Here is a tiny trained network, its code and every weight. The questions are about switching its units off for an input and a class, where a switched-off unit gives its printed mean instead of its output.

import numpy as np


def w(rows, s, z=0):
    codes = np.array(rows[::2]) - 128.0
    scale = np.full(codes.shape[1], s)
    scale[-1] = z or s
    return codes * scale


def f(y):
    return np.maximum(y, 0)


def log_softmax(a):
    a = a - a.max(-1, keepdims=True)
    return a - np.log(np.exp(a).sum(-1, keepdims=True))


def net(x, mask):
    res = np.array(x, float).reshape(1, 3) / 4 @ E
    y = f(res @ A[0][:, :-1].T + A[0][:, -1])
    res = res + np.where(mask, y, B[0][:, -1]) @ B[0][:, :-1]
    return log_softmax(res[-1] @ U[:, :-1].T + U[:, -1])


A, B = {}, {}
E = w([
[227,177,68,171,55,203],'x0',
[107,102,7,200,184,122],'x1',
[51,167,129,186,83,7],'x2',
],0.011)
A[0] = w([
[153,176,81,176,4,120,90],'neuron 0',
[164,135,112,168,20,192,91],'neuron 1',
[131,117,34,147,96,132,131],'neuron 2',
[59,205,136,123,79,45,242],'neuron 3',
[146,154,204,76,113,99,102],'neuron 4',
[159,79,127,42,167,223,254],'neuron 5',
[62,80,98,153,169,142,125],'neuron 6',
[120,167,210,92,160,110,143],'neuron 7',
[67,46,193,70,193,72,45],'neuron 8',
[174,184,183,125,52,145,102],'neuron 9',
[64,106,173,122,218,48,111],'neuron 10',
],0.012,0.0069)
B[0] = w([
[142,189,105,150,119,241,205],'neuron 0',
[101,74,92,64,47,172,207],'neuron 1',
[192,44,58,102,176,74,186],'neuron 2',
[80,191,71,246,143,132,246],'neuron 3',
[204,88,52,168,191,25,190],'neuron 4',
[68,199,112,254,178,166,249],'neuron 5',
[194,51,71,81,170,52,174],'neuron 6',
[150,84,26,151,124,60,193],'neuron 7',
[102,128,59,33,28,226,221],'neuron 8',
[226,56,41,135,184,103,194],'neuron 9',
[91,158,33,169,85,194,227],'neuron 10',
],0.0095,0.017)
U = w([
[147,143,102,73,83,187,150],'0',
[183,48,70,125,211,35,64],'1',
[108,231,148,216,206,140,64],'2',
[119,163,143,197,181,118,183],'3',
[161,164,187,7,80,74,1],'4',
],0.014,0.0079)

Each question gives the input, the list of numbers given to net, and the class t.
The units are the neurons (one row each of A and B). Each row of codes is followed by its name. A weight is (code - 128) times the scale printed after its matrix; where a second scale follows, it is the last column's (A, B and U).
mask holds one flag per neuron, in row order. A switched-off neuron (its flag False) gives its mean, the last column of its row in B, instead of its output. The means were averaged over made-up inputs and are rounded, as every weight is.
A unit's drop is (log p(t) with every unit on - log p(t) with that unit switched off) / (log p(t) with every unit on - log p(t) with every unit switched off).
The circuit of an input: a set's keep is (log p(t) with only the set's units on - log p(t) with every unit switched off) / (log p(t) with every unit on - log p(t) with every unit switched off). Starting from all 11 units, units are removed one at a time, each time the one whose removal leaves the highest keep (on an exact tie, the one counted first), for as long as the keep stays at least 0.8.
units of the circuit, in order: the units of the circuit, biggest drop first
most important unit: the unit with the biggest drop
top k neurons: the k neurons with the biggest drops, biggest first
drop when u is switched off: that unit's drop, to one decimal
input [-4,-8,5], class 1: most important unit : neuron 4
input [-5,-7,-6], class 1: top 3 neurons : (neuron 4; neuron 7; neuron 3)
input [-7,-3,6], class 0: top 2 neurons : (neuron 8; neuron 5)
input [-5,1,-3], class 0: top 2 neurons : (neuron 8; neuron 3)
input [2,-5,-3], class 1: top 2 neurons : (neuron 9; neuron 3)
input [0,-7,-7], class 1: top 4 neurons : (neuron 9; neuron 4; neuron 3; neuron 7)
input [1,2,-3], class 3: top 4 neurons : (neuron 3; neuron 0; neuron 10; neuron 8)
input [-3,-1,4], class 2: top 4 neurons : (neuron 3; neuron 1; neuron 2; neuron 9)
input [-4,3,-5], class 2: top 2 neurons : (neuron 5; neuron 1)
input [-3,4,-5], class 2: top 2 neurons : (neuron 5; neuron 9)
input [5,4,-6], class 2: top 2 neurons : (neuron 5; neuron 8)
input [5,4,2], class 0: top 2 neurons : (neuron 0; neuron 4)
input [-8,-7,4], class 0: top 2 neurons : (neuron 8; neuron 10)
input [-7,-3,4], class 0: top 3 neurons : (neuron 8; neuron 10; neuron 5)
input [-4,-6,-3], class 1: units of the circuit, in order : (neuron 4)
input [7,-1,-8], class 2: drop when neuron 1 is switched off : -0.1
input [-6,3,1], class 0: drop when neuron 8 is switched off : 0.2
input [-6,-1,-6], class 0: drop when neuron 8 is switched off : 5.2
